Each row has a class, written after it.
[2,-36,-17,30,24,1,-10,59,-34,7,-5,10,28,-12,42,-47,4,51,7,28,-60,33,-26,15,19,32,-33,8,13,8,-50,-9,-33,-61,2,24,23,15,31,8,-38]	sil
[-2,7,-15,-24,-67,-5,-34,-22,77,18,-5,-28,-5,41,35,29,27,20,2,-55,22,-3,33,4,-9,-8,-21,-3,27,6,-6,25,26,70,51,-27,15,41,4,-37,47]	sil
[21,-19,0,48,17,27,16,21,-33,6,7,34,-14,16,-7,-39,-30,-3,3,69,-32,21,-15,8,1,26,-25,25,-43,-11,-19,-17,-10,-55,-26,-7,-12,-36,11,18,-32]	Kuves
[20,-13,-13,19,-28,12,-15,-10,28,10,1,1,-35,36,28,-26,-8,15,-7,33,-32,16,11,-13,16,15,-43,9,-18,6,-10,-2,-2,-10,2,10,10,-6,17,38,-19]	Rilu
[-8,-13,-8,-5,17,-18,-7,15,-10,-22,-11,2,5,-29,37,-21,2,43,6,-2,-28,17,-5,-7,24,18,-8,-6,28,9,-17,4,-23,-5,3,12,11,22,29,-7,-24]	Ruz
[-3,8,28,-25,20,10,12,2,-5,-2,25,10,-17,-9,-6,-32,-3,-15,-10,19,-42,25,-14,7,-9,9,-33,8,9,-17,-28,-19,-18,-31,2,29,48,12,-32,9,-16]	pozu
[-15,10,0,43,69,-15,25,3,-82,-31,-15,25,25,-46,-51,15,-30,-15,0,1,64,-24,-12,4,11,-8,67,-9,-15,-6,39,2,-10,-5,-61,-38,-72,-56,4,-5,-4]	vegi
[1,24,-1,-29,-27,42,-3,-50,26,-16,6,-46,-37,0,14,25,-6,-49,-20,-19,2,-35,-1,-32,12,-45,10,-6,-29,5,66,15,54,11,-16,18,17,-18,-1,83,48]	Movus
[-19,-9,-44,-25,18,-20,-38,31,13,12,-36,-56,42,-20,53,42,46,28,0,-61,25,-31,-13,3,0,-19,27,-22,28,31,58,18,22,18,22,19,-3,48,35,-2,22]	Gute
[-16,1,-8,-19,8,10,-14,31,4,22,2,-22,22,-15,-3,18,28,-18,-13,-12,9,-2,-21,22,-38,-1,14,-4,15,-3,19,-3,10,9,19,-7,-2,29,1,-25,26]	Gebid
[1,-25,17,44,32,-11,11,70,-39,26,11,43,35,11,-39,-35,8,11,-4,63,-4,53,-8,24,-41,38,-17,21,7,-13,-55,-26,-43,-23,-2,-28,-11,-12,-19,-48,-29]	Deti
[1,-8,-12,28,-17,16,-7,-11,19,36,-9,12,8,42,-16,38,7,-14,-8,2,47,-14,11,-6,-29,4,12,6,-25,-4,22,6,19,19,7,-38,-37,-12,14,-11,12]	sil
[17,9,4,14,5,60,16,-16,-23,11,18,-8,-21,13,-22,5,-26,-67,-20,32,-5,-10,-20,-8,-8,-26,0,13,-58,-8,35,-9,30,-52,-33,5,-4,-52,-14,46,26]	pozu
[6,-56,-35,38,13,-29,-28,78,-11,16,-31,20,30,18,59,-35,20,96,15,26,-34,50,4,8,15,53,-34,10,30,20,-56,3,-54,-17,27,-9,6,33,36,-57,-50]	pozu
[16,12,-3,-2,-34,13,-6,-63,36,1,4,-14,-42,33,10,23,-19,-17,-7,1,15,-20,23,-23,20,-16,-6,2,-23,1,36,9,32,27,-4,-13,-6,-21,12,46,16]	vegi
[-10,-16,-4,33,55,-20,5,27,-62,-33,-13,34,25,-38,20,-37,-8,55,12,7,-22,15,-23,-2,40,23,1,2,16,7,-33,-1,-44,-52,-23,21,3,7,19,13,-56]	sil
[2,-28,-26,44,24,-1,-10,46,-41,6,-30,3,36,2,38,-13,8,43,11,22,-11,9,-15,15,24,15,5,4,-13,14,-16,5,-19,-46,-11,3,-5,-8,36,-22,-16]	pozu
[-11,21,12,-20,15,11,6,-3,3,10,6,-19,7,-11,-17,27,10,-44,-13,-15,27,-17,-6,8,-33,-22,21,-6,-5,-8,35,-4,26,8,-8,2,-2,-9,-22,-6,32]	pozu
[-8,14,-4,-6,12,-18,-7,-16,3,-23,-16,-3,1,-18,-12,34,-12,-1,-7,-34,45,-13,12,-10,7,-13,44,-12,4,3,45,20,4,54,-10,-37,-35,0,7,-8,12]	Movus
[-5,7,7,10,-3,29,7,-4,-2,28,9,10,4,19,-43,23,8,-57,-15,16,24,-16,-14,9,-49,-4,15,11,-34,-21,24,-15,28,-7,-2,-18,-20,-24,-14,-11,26]	Gebid
[12,-10,3,45,23,24,16,29,-71,-23,3,9,11,-21,4,-48,-18,-7,4,40,-49,12,-37,16,27,2,-4,12,-33,-5,-30,-15,-9,-96,-34,31,15,-39,4,27,-17]	Gebid
[-15,13,-16,-18,34,-37,-16,-1,7,-12,-42,-26,48,-32,10,59,25,23,3,-76,75,-25,10,-1,13,-18,53,-28,29,21,58,29,8,49,8,-26,-24,39,23,-43,4]	pozu
[3,-35,-37,64,17,-2,-6,38,-50,7,-28,24,25,9,18,-16,1,39,9,38,-3,2,-13,7,16,31,13,7,-27,10,-5,1,-22,-39,-14,-11,-37,-20,36,0,-34]	Gebid
[-13,14,-5,11,28,24,5,-3,-25,5,-17,-24,12,-19,-29,30,3,-45,-17,-19,38,-31,-21,3,-9,-29,43,-10,-27,1,64,8,23,-15,-26,-2,-28,-20,8,24,16]	Rilu
[-3,24,19,-68,-27,13,-11,-35,44,-18,16,-24,-28,-5,25,0,9,-16,-10,-36,-32,3,-1,-20,10,-25,-27,-6,24,-3,12,5,21,21,25,31,55,39,-12,33,26]	Movus
[-5,-17,0,12,21,3,-2,22,-11,-3,1,6,4,-15,11,-31,0,12,-2,23,-33,18,-13,0,1,15,-11,2,4,-2,-14,-14,-8,-30,-9,22,12,-3,9,13,-23]	Ruz
[11,18,32,33,16,6,29,-30,-40,-26,28,32,-36,-3,-47,-17,-52,-41,-5,49,1,9,5,-17,3,-3,2,12,-33,-20,3,-13,-7,-17,-45,-18,-24,-66,-31,45,-16]	Deti
[-8,48,27,-27,-9,31,29,-85,1,-23,4,-18,-36,-9,-29,57,-26,-77,-16,-36,41,-54,6,-32,0,-51,40,-11,-40,-10,79,13,49,14,-37,9,-6,-43,-26,50,52]	pozu
[-3,-25,-11,22,35,-10,-6,55,-58,-16,-6,16,26,-35,23,-45,6,43,4,24,-48,28,-33,17,20,23,-8,7,12,5,-40,-11,-44,-59,-7,31,13,15,10,-9,-36]	Gebid
[7,0,11,20,0,12,2,15,-23,3,13,19,-3,4,-18,-22,-7,-13,-10,25,-12,17,-13,23,-14,10,-10,13,-15,-11,-15,-15,-8,-26,-5,-4,0,-15,-20,-6,-18]	Gebid
[-26,42,14,-36,-36,5,-17,-77,65,-3,9,-10,-39,15,-26,72,12,-44,-17,-49,94,-34,35,-2,-26,-36,40,-10,-10,-7,84,31,53,114,10,-63,-38,-6,-1,-24,50]	Ruz
[-4,14,17,32,33,-19,20,-16,-57,-50,-1,31,-3,-23,-31,-11,-36,2,7,1,17,5,4,-19,27,-2,22,1,-4,-4,7,3,-21,-5,-41,-20,-29,-40,-21,15,-19]	Deti
[-18,-3,-16,21,46,11,-2,37,-40,17,-15,-13,56,-28,-9,28,23,-16,-11,-28,36,-21,-34,17,-22,-15,36,-6,-6,7,43,2,19,-27,-12,-4,-25,-4,13,-10,11]	sil
[1,27,24,36,22,-5,30,-30,-49,-51,0,18,-7,-14,-37,1,-35,-24,8,3,33,-12,8,-19,18,-18,32,2,-21,-10,13,4,0,-2,-47,-28,-28,-60,-24,19,10]	Deti
[-19,-8,-8,0,29,-2,-6,48,-4,43,-9,-1,50,-3,-13,18,42,-11,-10,-11,29,-2,-18,24,-46,7,18,-5,9,-10,6,-10,7,-3,12,-3,-14,15,10,-52,22]	vegi
[12,-42,7,44,15,7,13,52,-38,11,10,57,-4,11,20,-81,-18,53,12,80,-88,53,-17,15,14,61,-66,25,0,-11,-95,-24,-59,-66,-1,16,27,-1,14,11,-74]	sil
[-3,8,22,-18,-19,21,9,-24,20,0,14,-5,-21,9,-11,-7,2,-29,-8,2,-20,5,2,-10,-16,-3,-21,5,-1,-16,-8,-12,14,-8,6,13,30,-5,-15,11,15]	Ruz
[-25,7,4,-5,61,-25,5,37,-47,-25,-13,3,40,-59,-8,5,2,13,4,-27,18,2,-18,16,0,2,38,-14,29,1,8,4,-24,0,-19,-3,-10,10,-1,-37,2]	pozu
[-2,44,31,-30,-32,11,9,-59,36,-10,20,-11,-34,21,-39,36,-13,-57,-6,-23,45,-18,26,3,-25,-28,7,0,-6,-21,25,4,32,56,3,-35,0,-20,-41,-16,56]	pozu
[-18,-6,-14,-26,-17,21,-22,31,35,37,-6,-43,27,4,32,10,52,-6,-6,-24,-11,-3,-17,21,-30,-5,-13,-3,13,0,7,0,30,-4,38,17,30,39,26,-28,37]	Ruz
[-1,-32,-5,-11,-18,-9,-15,43,39,45,10,34,6,46,32,-41,32,48,3,38,-41,41,6,13,-21,57,-61,12,32,-11,-83,-21,-37,-2,42,5,30,48,13,-44,-18]	vegi
[-5,-8,-32,33,19,36,-3,18,-31,26,-28,-24,34,5,15,33,16,-25,-6,-8,30,-41,-28,3,1,-25,38,-2,-43,11,58,8,44,-39,-23,-2,-31,-33,44,14,35]	vegi
[-2,-5,-6,22,26,-31,-4,12,-34,-33,-8,22,7,-29,4,-18,-10,34,6,3,3,10,-2,2,20,17,17,-3,11,4,-12,1,-29,-2,-16,-1,-19,1,2,-8,-33]	Gebid
[1,10,12,8,3,-4,8,-39,-2,-22,11,25,-22,1,-4,-8,-24,2,0,-2,-2,2,6,-16,20,6,-14,3,-2,-9,-6,1,-4,0,-8,-4,3,-9,-6,25,-23]	sil
[-6,-24,0,14,29,-15,-4,63,-18,16,-4,17,18,-10,8,-46,16,38,-1,40,-39,42,-17,27,-9,39,-31,5,26,-4,-52,-17,-47,-28,9,10,12,27,11,-27,-41]	Rilu
[12,19,27,-39,-33,22,8,-33,32,-5,36,-13,-46,11,-2,-8,-18,-39,-10,9,-41,14,5,-25,-8,-7,-44,7,6,-12,-6,-8,13,6,13,11,42,4,-23,45,22]	Deti
[-9,3,5,-28,5,-17,-3,19,-5,-26,-9,-22,17,-33,50,-19,15,32,16,-27,-41,14,-12,13,25,1,-18,-9,34,4,-26,-3,-7,-31,10,47,46,38,6,-14,9]	Kuves
[-27,46,20,-32,8,-21,4,-32,18,-21,-5,-27,3,-33,-51,52,9,-48,-13,-67,77,-34,14,5,-29,-41,51,-26,18,-9,61,10,27,70,-11,-15,-31,-3,-34,-20,51]	Rilu
[-7,-18,-5,27,40,-18,-2,44,-51,-8,-11,26,20,-15,-7,-23,-3,32,5,15,-6,18,-17,18,7,17,7,7,6,3,-17,-6,-33,-26,-13,1,-14,-3,3,-17,-35]	Gute
[-17,-21,-23,6,46,-7,-15,74,-26,28,-21,-4,62,-17,22,4,45,24,-2,-4,10,5,-31,11,-21,15,5,-4,20,14,13,-1,-12,-21,17,-2,-4,35,31,-20,-11]	Deti
[3,-27,-31,48,37,4,-7,48,-48,-6,-32,-1,24,-18,15,-30,-3,35,4,12,-24,7,-24,5,32,11,6,1,-12,17,-4,6,-25,-52,-23,10,-12,-6,35,15,-28]	Rilu
[-2,7,-5,16,7,23,4,-18,-16,7,1,7,-11,11,-27,19,-15,-35,-12,1,36,-18,-4,-6,-5,-17,27,5,-30,-5,37,1,19,0,-24,-23,-35,-34,-4,9,24]	vegi
[-11,-8,2,-17,14,-32,-13,36,0,-12,-6,-6,21,-14,27,-26,24,45,11,-13,-26,22,-4,22,9,19,-19,-4,44,3,-46,-6,-24,-4,22,21,39,39,2,-21,-17]	Gute
[-1,2,-30,-2,-15,31,-25,-8,24,23,-22,-28,6,25,18,42,19,-20,-14,-24,32,-31,-8,-11,-5,-28,20,-2,-26,14,71,20,45,21,10,-18,-20,5,27,23,35]	Movus
[9,-5,9,9,-15,17,3,0,12,21,18,23,-32,33,-16,-13,-20,-10,-7,40,-16,21,11,4,-23,21,-31,19,-13,-15,-18,-8,-9,12,4,-27,0,-17,-17,-8,-5]	pozu
[-14,24,15,-23,-10,-20,-1,-33,28,-3,3,3,-8,8,-30,38,3,-16,-5,-33,49,-6,29,-4,-27,-6,19,-6,15,-13,19,9,7,67,8,-35,-15,3,-29,-49,34]	pozu
[-22,5,11,-22,22,-28,-2,20,-17,-23,-7,-2,21,-36,12,0,19,23,8,-30,-10,7,-6,-12,6,4,5,-12,39,1,-12,2,-21,2,6,19,19,28,-2,-12,3]	Deti
[-3,5,-1,0,-13,-16,-4,2,16,-4,-13,-9,8,6,13,10,12,19,10,-14,23,4,15,15,-5,5,0,-2,12,-4,-5,8,4,24,11,-13,-8,15,3,-39,14]	Kuves
[-14,29,-15,-36,-19,7,-27,-15,46,6,-14,-66,8,-12,8,52,35,-36,-15,-79,41,-41,-1,-1,-15,-46,27,-22,8,13,74,19,58,42,11,11,1,21,1,7,68]	Rilu
[4,6,15,-41,-52,25,-4,-25,80,41,23,-5,-31,53,0,8,18,-26,-8,12,-11,11,20,-4,-44,15,-51,10,-1,-23,-15,-9,17,22,41,-1,30,35,-12,-5,29]	Kuves
[5,18,6,19,6,23,10,-41,-16,-21,-5,-10,-30,-5,-10,10,-29,-38,-11,5,6,-27,-6,-21,20,-28,18,-3,-39,2,52,2,24,-21,-44,13,-16,-48,-4,67,9]	Rilu
[-8,-20,-9,-19,-6,35,-17,37,21,37,9,-16,3,8,31,-20,34,-5,-15,15,-46,17,-28,8,-25,10,-36,9,3,0,-8,-13,10,-34,26,30,40,31,15,1,6]	Ruz
[-9,-15,-6,28,45,1,-4,48,-33,8,-12,24,35,-6,-12,-11,12,12,-8,24,14,12,-21,14,-14,14,20,8,-6,-1,2,-6,-16,-12,-13,-21,-23,-5,6,-16,-23]	Movus
[-9,-24,-31,50,39,-32,-17,65,-35,6,-38,9,48,-15,6,-10,22,50,4,1,27,8,-6,21,3,16,19,-6,8,16,-3,7,-32,-6,-10,-10,-43,3,25,-38,-26]	Rilu
[19,-22,-38,6,-59,-13,-39,-5,57,19,-16,-14,-14,52,63,4,5,57,6,-3,-11,14,37,-26,21,17,-38,4,10,27,-4,23,-2,45,36,-21,3,27,35,16,0]	Deti
[3,-6,-20,19,30,13,4,16,-60,-19,-6,-12,9,-39,30,-17,-9,-3,-2,16,-31,-16,-38,6,30,-11,11,-5,-26,13,29,-4,3,-67,-30,41,-4,-21,19,58,-17]	Gebid
[3,-5,-10,-14,-24,4,-22,10,42,20,1,-7,-1,26,22,2,17,6,-11,3,0,8,11,0,-15,3,-16,-1,3,3,4,3,7,30,19,-6,2,19,5,4,14]	Movus
[-32,13,-6,10,72,-23,2,26,-62,-30,-27,-12,51,-73,-28,26,12,-8,-4,-48,47,-25,-32,11,6,-24,73,-21,8,7,53,9,-3,-10,-39,8,-40,-6,10,-20,11]	Rilu
[-6,24,16,6,30,6,20,-21,-41,-36,6,2,-13,-32,-33,6,-36,-35,-4,-14,14,-13,-5,-8,6,-23,28,-3,-11,-9,31,4,6,-4,-42,-9,-15,-40,-32,9,20]	pozu
[8,-23,-20,-1,13,29,-12,40,-8,35,-2,-12,13,10,40,-21,16,6,-9,25,-48,15,-30,8,-4,7,-32,10,-7,10,-8,-10,-1,-59,14,31,34,18,14,13,-14]	pozu
[16,-12,12,3,-27,34,5,-1,20,15,16,23,-34,45,12,-45,-5,-1,-5,59,-59,24,2,-13,0,24,-58,21,-22,-15,-42,-14,-12,-27,9,10,38,-5,-3,44,-18]	Movus
[-3,17,2,-11,-5,-2,-6,-14,-2,-17,4,-16,-5,-15,-3,10,-5,-18,-5,-19,11,-10,-3,7,-3,-16,13,-6,3,-1,26,1,12,15,0,2,-4,-1,-16,12,21]	Gebid
[-2,10,25,-28,-12,-7,-4,25,17,3,24,-8,6,-5,7,-19,16,-4,2,-4,-32,31,-2,15,-15,9,-32,4,29,-12,-43,-11,-6,-1,26,7,45,28,-11,-26,11]	Deti
[6,-44,-41,50,22,-10,-26,56,-21,12,-32,7,23,8,55,-35,18,67,3,41,-28,20,-13,2,25,30,-18,5,-4,25,-19,-1,-28,-40,-4,18,-7,4,44,10,-45]	Rilu
[-20,10,2,-7,46,44,7,40,-45,16,9,-26,35,-37,-25,12,25,-73,-14,-3,4,-25,-57,34,-35,-20,40,-9,-22,-7,51,-18,33,-58,-20,17,-3,-7,-4,22,31]	Gebid
[-7,0,15,17,20,-14,12,-21,-19,-29,5,44,-22,-11,-28,-23,-27,13,2,19,2,16,10,-12,14,18,5,4,0,-12,-15,-2,-31,8,-21,-17,-20,-14,-7,-4,-34]	Ruz
[3,-5,-2,18,11,12,4,-2,-23,-12,-7,8,-13,-2,3,-25,-12,7,-3,15,-24,5,-11,-7,26,1,-10,5,-13,6,-2,0,-13,-34,-19,16,4,-12,8,35,-24]	Rilu
[1,0,-17,-13,3,2,-8,-6,6,-1,-14,-26,6,-12,36,12,6,5,-4,-30,-4,-17,-6,-15,22,-15,3,-11,4,12,26,6,19,-13,0,27,11,10,24,28,12]	vegi
[-20,14,17,-58,-11,-12,-11,-10,34,-16,5,-21,-10,-29,22,-2,19,9,-1,-39,-23,9,0,0,-1,-3,-17,-13,49,-4,-9,2,2,29,29,22,44,50,0,-14,13]	Ruz
[-9,22,29,-13,-3,-3,3,8,9,-7,15,-6,2,-7,-31,-15,12,-22,-5,-7,0,16,0,26,-23,-2,-14,0,16,-22,-29,-12,-4,6,3,0,18,4,-22,-34,22]	Rilu
[-11,4,7,-3,-20,-12,-12,6,46,28,-3,11,3,30,-29,16,25,-3,-9,-8,37,11,23,14,-40,16,-2,-1,12,-14,-11,2,-5,54,23,-31,-16,19,-6,-50,15]	Rilu
[21,11,19,14,-29,-40,8,-50,12,-44,14,39,-60,26,-11,-29,-53,31,12,18,-4,24,51,-19,33,15,-31,8,9,-7,-41,4,-33,42,-8,-22,-6,-24,-37,14,-31]	Gute
[-31,57,38,3,31,-10,41,-54,-55,-73,1,0,1,-49,-75,43,-34,-58,10,-50,76,-46,6,-21,9,-45,73,-15,-2,-18,51,14,17,32,-55,-34,-40,-55,-37,10,58]	Deti
[6,-20,-14,-15,-19,22,-13,23,26,40,-1,-6,0,34,49,-10,22,13,-2,21,-48,14,-8,-2,-10,19,-49,7,2,6,-18,-8,2,-26,31,23,39,27,16,1,2]	pozu
